[[-1.18 -0.35 -0.43 -0.62]
 [ 2.50 -0.41 -4.26  2.16]
 [ 1.17 -0.29  1.49 -3.87]
 [-5.89  0.22  1.05  3.40]
 [ 2.90 -0.82 -3.65 -0.26]
 [ 4.20  2.35 -4.31 -0.76]]
->
[[-0.43 -0.62 -1.18 -0.35]
 [-4.26  2.16  2.50 -0.41]
 [ 1.49 -3.87  1.17 -0.29]
 [ 1.05  3.40 -5.89  0.22]
 [-3.65 -0.26  2.90 -0.82]
 [-4.31 -0.76  4.20  2.35]]

[[-6.19  3.66  1.46  6.32  1.22  2.69  1.72 -6.96]
 [-4.59  4.39 -1.29  6.08 -3.31  3.62  0.37 -3.58]
 [-4.11  4.17 -1.48  6.13 -3.45  3.83  0.32 -3.39]
 [-4.21  4.04 -1.29  6.32 -3.71  3.87  0.36 -3.39]
 [-4.52  4.22 -1.19  6.23 -3.50  3.71  0.39 -3.55]
 [-6.42  3.71  1.53  6.43  0.78  2.67  1.69 -6.83]
 [-4.07  4.21 -1.47  5.97 -2.84  3.75  0.38 -3.65]
 [-6.78  3.77  1.62  6.73 -0.38  2.73  1.58 -6.42]
 [-6.30  3.98  1.22  6.08  1.27  2.58  1.62 -6.86]
 [-6.15  3.94  1.21  5.96  1.84  2.55  1.68 -7.09]
 [-6.45  4.38  0.60  6.24 -1.00  2.77  1.15 -5.62]
 [-3.76  3.93 -1.53  6.21 -3.50  3.99  0.33 -3.33]]
->
[[ 1.72 -6.96 -6.19  3.66  1.46  6.32  1.22  2.69]
 [ 0.37 -3.58 -4.59  4.39 -1.29  6.08 -3.31  3.62]
 [ 0.32 -3.39 -4.11  4.17 -1.48  6.13 -3.45  3.83]
 [ 0.36 -3.39 -4.21  4.04 -1.29  6.32 -3.71  3.87]
 [ 0.39 -3.55 -4.52  4.22 -1.19  6.23 -3.50  3.71]
 [ 1.69 -6.83 -6.42  3.71  1.53  6.43  0.78  2.67]
 [ 0.38 -3.65 -4.07  4.21 -1.47  5.97 -2.84  3.75]
 [ 1.58 -6.42 -6.78  3.77  1.62  6.73 -0.38  2.73]
 [ 1.62 -6.86 -6.30  3.98  1.22  6.08  1.27  2.58]
 [ 1.68 -7.09 -6.15  3.94  1.21  5.96  1.84  2.55]
 [ 1.15 -5.62 -6.45  4.38  0.60  6.24 -1.00  2.77]
 [ 0.33 -3.33 -3.76  3.93 -1.53  6.21 -3.50  3.99]]

[[-1.92  0.96  0.03  0.01 -2.33 -0.11]
 [-2.12  0.89  1.43  0.80 -1.97 -1.81]
 [ 1.56 -3.01  1.31  3.54 -0.09 -0.73]
 [-3.34  0.01 -0.25  1.85  3.47  1.50]
 [ 0.22  0.76  1.71 -0.03 -1.77 -1.40]
 [ 0.75 -1.98  2.56  3.11  0.53 -2.73]
 [-0.48 -2.06  1.72  3.95 -0.61 -1.53]
 [-6.07 -0.92 -0.39  1.37  2.81  1.14]
 [-0.91  0.79 -1.29  0.81 -1.08 -0.12]]
->
[[-2.33 -0.11 -1.92  0.96  0.03  0.01]
 [-1.97 -1.81 -2.12  0.89  1.43  0.80]
 [-0.09 -0.73  1.56 -3.01  1.31  3.54]
 [ 3.47  1.50 -3.34  0.01 -0.25  1.85]
 [-1.77 -1.40  0.22  0.76  1.71 -0.03]
 [ 0.53 -2.73  0.75 -1.98  2.56  3.11]
 [-0.61 -1.53 -0.48 -2.06  1.72  3.95]
 [ 2.81  1.14 -6.07 -0.92 -0.39  1.37]
 [-1.08 -0.12 -0.91  0.79 -1.29  0.81]]

[[ 3.19 -1.01  2.19  2.08 -2.01 -5.67 -1.66]
 [-6.22  4.41 -4.07 -4.96  5.85  5.54  5.11]
 [-1.25 -0.18 -1.82 -1.81 -0.23 -0.60 -0.21]
 [-5.76 -1.33 -4.73 -4.05  1.18  5.23  0.29]
 [-2.36  6.12 -6.52 -6.47  5.63  3.25  5.87]
 [-0.86 -0.01 -0.56 -0.35  0.62  1.92  0.40]
 [ 5.13  4.87  0.42 -1.70 -5.89  0.41 -1.58]
 [-0.96  0.49 -2.31 -2.26  0.15 -0.57  0.31]
 [-1.56  1.47 -3.00 -2.94  1.53  0.32  1.52]]
->
[[-5.67 -1.66  3.19 -1.01  2.19  2.08 -2.01]
 [ 5.54  5.11 -6.22  4.41 -4.07 -4.96  5.85]
 [-0.60 -0.21 -1.25 -0.18 -1.82 -1.81 -0.23]
 [ 5.23  0.29 -5.76 -1.33 -4.73 -4.05  1.18]
 [ 3.25  5.87 -2.36  6.12 -6.52 -6.47  5.63]
 [ 1.92  0.40 -0.86 -0.01 -0.56 -0.35  0.62]
 [ 0.41 -1.58  5.13  4.87  0.42 -1.70 -5.89]
 [-0.57  0.31 -0.96  0.49 -2.31 -2.26  0.15]
 [ 0.32  1.52 -1.56  1.47 -3.00 -2.94  1.53]]

[[ 1.04  2.58 -2.19 -0.99  0.77]
 [ 1.20  0.04  0.68  1.23  1.32]
 [-3.25 -6.15  0.01  7.01  4.99]
 [-1.05 -0.14  0.86  1.52  2.16]
 [ 4.43 -5.60  3.00 -2.36 -0.65]
 [ 2.27  0.44  0.64  0.41  2.39]
 [ 2.90  0.37 -0.41  2.00  1.42]
 [ 1.92  2.01 -1.41  1.09 -2.11]
 [-0.93  0.14  1.23 -0.95  3.41]]
->
[[-0.99  0.77  1.04  2.58 -2.19]
 [ 1.23  1.32  1.20  0.04  0.68]
 [ 7.01  4.99 -3.25 -6.15  0.01]
 [ 1.52  2.16 -1.05 -0.14  0.86]
 [-2.36 -0.65  4.43 -5.60  3.00]
 [ 0.41  2.39  2.27  0.44  0.64]
 [ 2.00  1.42  2.90  0.37 -0.41]
 [ 1.09 -2.11  1.92  2.01 -1.41]
 [-0.95  3.41 -0.93  0.14  1.23]]

[[-0.48 -1.22 -2.00 -0.28 -3.35  4.67 -3.03  0.61  0.32 -1.43 -2.05 -2.98
   4.34  2.37 -0.97 -0.31]
 [ 4.50  0.35  0.76 -1.36 -1.01  5.41 -1.27 -0.17 -1.20 -3.17 -0.93 -2.27
   1.87  1.52 -3.37 -0.71]
 [ 5.91  0.74  2.30 -1.72  0.05  3.70 -0.47  0.15 -2.01 -3.21  0.29 -0.80
   0.18  0.51 -3.83 -0.66]
 [ 6.40  0.72  3.34 -2.07  0.51  1.06  0.08  0.85 -2.34 -2.59  1.47  0.86
  -1.53 -0.55 -3.64 -0.63]
 [ 3.92 -0.24  2.94 -2.27 -0.49 -4.52  0.69  2.22 -1.04 -0.22  2.44  2.78
  -3.77 -1.55 -0.78 -1.27]
 [ 5.57  0.33  3.40 -2.25  0.31 -1.94  0.44  1.66 -2.03 -1.41  2.25  2.14
  -2.89 -1.32 -2.57 -0.83]]
->
[[-0.97 -0.31 -0.48 -1.22 -2.00 -0.28 -3.35  4.67 -3.03  0.61  0.32 -1.43
  -2.05 -2.98  4.34  2.37]
 [-3.37 -0.71  4.50  0.35  0.76 -1.36 -1.01  5.41 -1.27 -0.17 -1.20 -3.17
  -0.93 -2.27  1.87  1.52]
 [-3.83 -0.66  5.91  0.74  2.30 -1.72  0.05  3.70 -0.47  0.15 -2.01 -3.21
   0.29 -0.80  0.18  0.51]
 [-3.64 -0.63  6.40  0.72  3.34 -2.07  0.51  1.06  0.08  0.85 -2.34 -2.59
   1.47  0.86 -1.53 -0.55]
 [-0.78 -1.27  3.92 -0.24  2.94 -2.27 -0.49 -4.52  0.69  2.22 -1.04 -0.22
   2.44  2.78 -3.77 -1.55]
 [-2.57 -0.83  5.57  0.33  3.40 -2.25  0.31 -1.94  0.44  1.66 -2.03 -1.41
   2.25  2.14 -2.89 -1.32]]

[[-1.08  0.26  1.55  2.08  0.07 -6.89  0.47  1.50  0.32 -2.02 -0.54 -0.31
  -1.00  0.11]
 [ 0.59  0.46  0.08  0.28 -0.42 -0.42  0.48  0.15 -0.37 -0.83 -0.41 -0.06
  -0.39  0.42]
 [ 3.62 -0.42 -5.00 -3.92 -0.89 -1.58 -1.22 -0.54  0.59  0.32  0.33  0.68
  -0.07  4.67]]
->
[[-1.00  0.11 -1.08  0.26  1.55  2.08  0.07 -6.89  0.47  1.50  0.32 -2.02
  -0.54 -0.31]
 [-0.39  0.42  0.59  0.46  0.08  0.28 -0.42 -0.42  0.48  0.15 -0.37 -0.83
  -0.41 -0.06]
 [-0.07  4.67  3.62 -0.42 -5.00 -3.92 -0.89 -1.58 -1.22 -0.54  0.59  0.32
   0.33  0.68]]
